Here is a tiny trained network, its code and every weight. The questions are about switching its units off for an input and a class, where a switched-off unit gives its printed mean instead of its output.

import numpy as np


def w(rows, s, z=0):
    codes = np.array(rows[::2]) - 128.0
    scale = np.full(codes.shape[1], s)
    scale[-1] = z or s
    return codes * scale


def f(y):
    return y / 2 * (1 + np.tanh(0.7978845608 * (y + 0.044715 * y**3)))


def log_softmax(a):
    a = a - a.max(-1, keepdims=True)
    return a - np.log(np.exp(a).sum(-1, keepdims=True))


def net(x, mask):
    res = np.array(x, float).reshape(1, 4) / 4 @ E
    y = f(res @ A[0][:, :-1].T + A[0][:, -1])
    res = res + np.where(mask, y, B[0][:, -1]) @ B[0][:, :-1]
    return log_softmax(res[-1] @ U[:, :-1].T + U[:, -1])


A, B = {}, {}
E = w([
[132,212,130,66,45,130,165],'x0',
[143,123,128,72,113,130,3],'x1',
[127,25,133,23,119,138,164],'x2',
[136,180,120,75,233,132,143],'x3',
],0.007)
A[0] = w([
[130,138,129,80,119,127,57,52],'neuron 0',
[132,80,137,92,121,141,155,51],'neuron 1',
[71,118,136,138,96,116,118,67],'neuron 2',
[138,183,140,100,78,124,155,119],'neuron 3',
[133,86,127,179,65,137,126,68],'neuron 4',
[117,183,128,85,82,130,145,72],'neuron 5',
[107,170,134,162,133,126,108,55],'neuron 6',
[125,70,127,174,186,134,100,33],'neuron 7',
[138,175,126,175,129,132,113,60],'neuron 8',
[120,30,126,35,112,127,184,65],'neuron 9',
[123,114,143,182,105,120,244,72],'neuron 10',
[124,166,126,95,180,126,139,147],'neuron 11',
[124,163,123,85,216,124,150,41],'neuron 12',
[135,89,137,173,42,127,135,48],'neuron 13',
[122,128,121,168,150,131,245,47],'neuron 14',
[117,133,131,86,98,119,3,86],'neuron 15',
[136,164,117,86,75,117,170,102],'neuron 16',
[126,41,127,200,189,120,112,90],'neuron 17',
[121,128,125,129,121,136,128,254],'neuron 18',
[138,130,135,106,116,135,54,64],'neuron 19',
[121,71,122,78,113,109,163,72],'neuron 20',
[123,177,138,83,186,130,142,82],'neuron 21',
[121,84,128,171,33,120,125,132],'neuron 22',
[125,223,124,232,119,117,96,65],'neuron 23',
[116,179,125,99,68,140,146,65],'neuron 24',
],0.018,0.0087)
B[0] = w([
[150,127,44,196,147,160,98,182],'neuron 0',
[139,141,148,128,152,219,81,158],'neuron 1',
[145,108,86,92,161,163,70,128],'neuron 2',
[100,45,176,142,121,86,89,196],'neuron 3',
[164,110,80,49,164,135,89,170],'neuron 4',
[112,43,153,144,128,110,51,179],'neuron 5',
[160,153,140,122,145,192,59,149],'neuron 6',
[104,39,149,132,129,135,15,177],'neuron 7',
[162,151,165,128,172,189,95,162],'neuron 8',
[140,247,226,158,130,170,96,255],'neuron 9',
[126,124,25,226,117,140,178,213],'neuron 10',
[132,164,92,57,113,87,152,190],'neuron 11',
[180,113,48,24,153,127,72,179],'neuron 12',
[170,115,69,28,142,145,78,177],'neuron 13',
[139,121,13,227,137,161,141,202],'neuron 14',
[125,132,38,227,129,137,180,250],'neuron 15',
[98,55,175,152,132,97,79,192],'neuron 16',
[87,28,194,154,104,66,65,224],'neuron 17',
[116,156,178,138,113,50,223,227],'neuron 18',
[132,112,56,179,121,175,119,176],'neuron 19',
[152,173,170,141,133,184,94,185],'neuron 20',
[141,121,75,26,140,135,115,177],'neuron 21',
[132,169,73,4,139,80,159,220],'neuron 22',
[139,238,233,139,124,195,99,245],'neuron 23',
[106,42,157,138,127,129,52,176],'neuron 24',
],0.032,0.0096)
U = w([
[154,200,186,129,161,200,84,134],'0',
[135,120,34,198,148,151,128,119],'1',
[89,43,160,122,138,95,50,96],'2',
[174,133,67,7,180,117,95,144],'3',
[84,158,182,107,77,61,254,254],'4',
[141,68,140,85,145,218,174,93],'5',
[103,54,141,71,100,254,187,81],'6',
],0.0076,0.0074)

Each question gives the input, the list of numbers given to net, and the class t.
The units are the neurons (one row each of A and B). Each row of codes is followed by its name. A weight is (code - 128) times the scale printed after its matrix; where a second scale follows, it is the last column's (A, B and U).
mask holds one flag per neuron, in row order. A switched-off neuron (its flag False) gives its mean, the last column of its row in B, instead of its output. The means were averaged over made-up inputs and are rounded, as every weight is.
A unit's drop is (log p(t) with every unit on - log p(t) with that unit switched off) / (log p(t) with every unit on - log p(t) with every unit switched off).
The circuit of an input: a set's keep is (log p(t) with only the set's units on - log p(t) with every unit switched off) / (log p(t) with every unit on - log p(t) with every unit switched off). Starting from the 12 units with the biggest drops (on a tie, the unit counted first), units are removed one at a time, each time the one whose removal leaves the highest keep (on an exact tie, the one counted first), for as long as the keep stays at least 0.8.
circuit, biggest first: the units of the circuit, biggest drop first
most important unit: the unit with the biggest drop
top k neurons: the k neurons with the biggest drops, biggest first
drop when u is switched off: that unit's drop, to one decimal
input [-5,-3,3,-5], class 2: circuit, biggest first -> (neuron 17)
input [4,7,6,-6], class 1: top 3 neurons -> (neuron 15; neuron 23; neuron 0)
input [3,-2,0,0], class 4: top 2 neurons -> (neuron 17; neuron 7)
input [-2,-6,6,-3], class 0: top 4 neurons -> (neuron 9; neuron 15; neuron 20; neuron 1)
input [7,-6,4,5], class 2: top 3 neurons -> (neuron 16; neuron 3; neuron 15)
input [4,4,6,7], class 3: top 2 neurons -> (neuron 12; neuron 21)
input [-6,8,2,-8], class 1: top 4 neurons -> (neuron 15; neuron 19; neuron 0; neuron 12)
input [-8,-2,-7,-2], class 2: top 3 neurons -> (neuron 17; neuron 7; neuron 9)
input [-7,2,2,-7], class 2: top 3 neurons -> (neuron 17; neuron 7; neuron 12)
input [-7,1,-8,-7], class 0: top 2 neurons -> (neuron 23; neuron 8)
input [8,8,-4,-5], class 1: top 3 neurons -> (neuron 15; neuron 0; neuron 19)
input [7,-6,-4,-8], class 3: top 3 neurons -> (neuron 22; neuron 13; neuron 4)
input [8,-3,4,-8], class 2: drop when neuron 3 is switched off -> 2.6
input [5,3,-3,6], class 3: most important unit -> neuron 21
input [-6,-2,0,-4], class 2: drop when neuron 17 is switched off -> 0.5
input [-6,0,8,-4], class 0: drop when neuron 9 is switched off -> 4.8
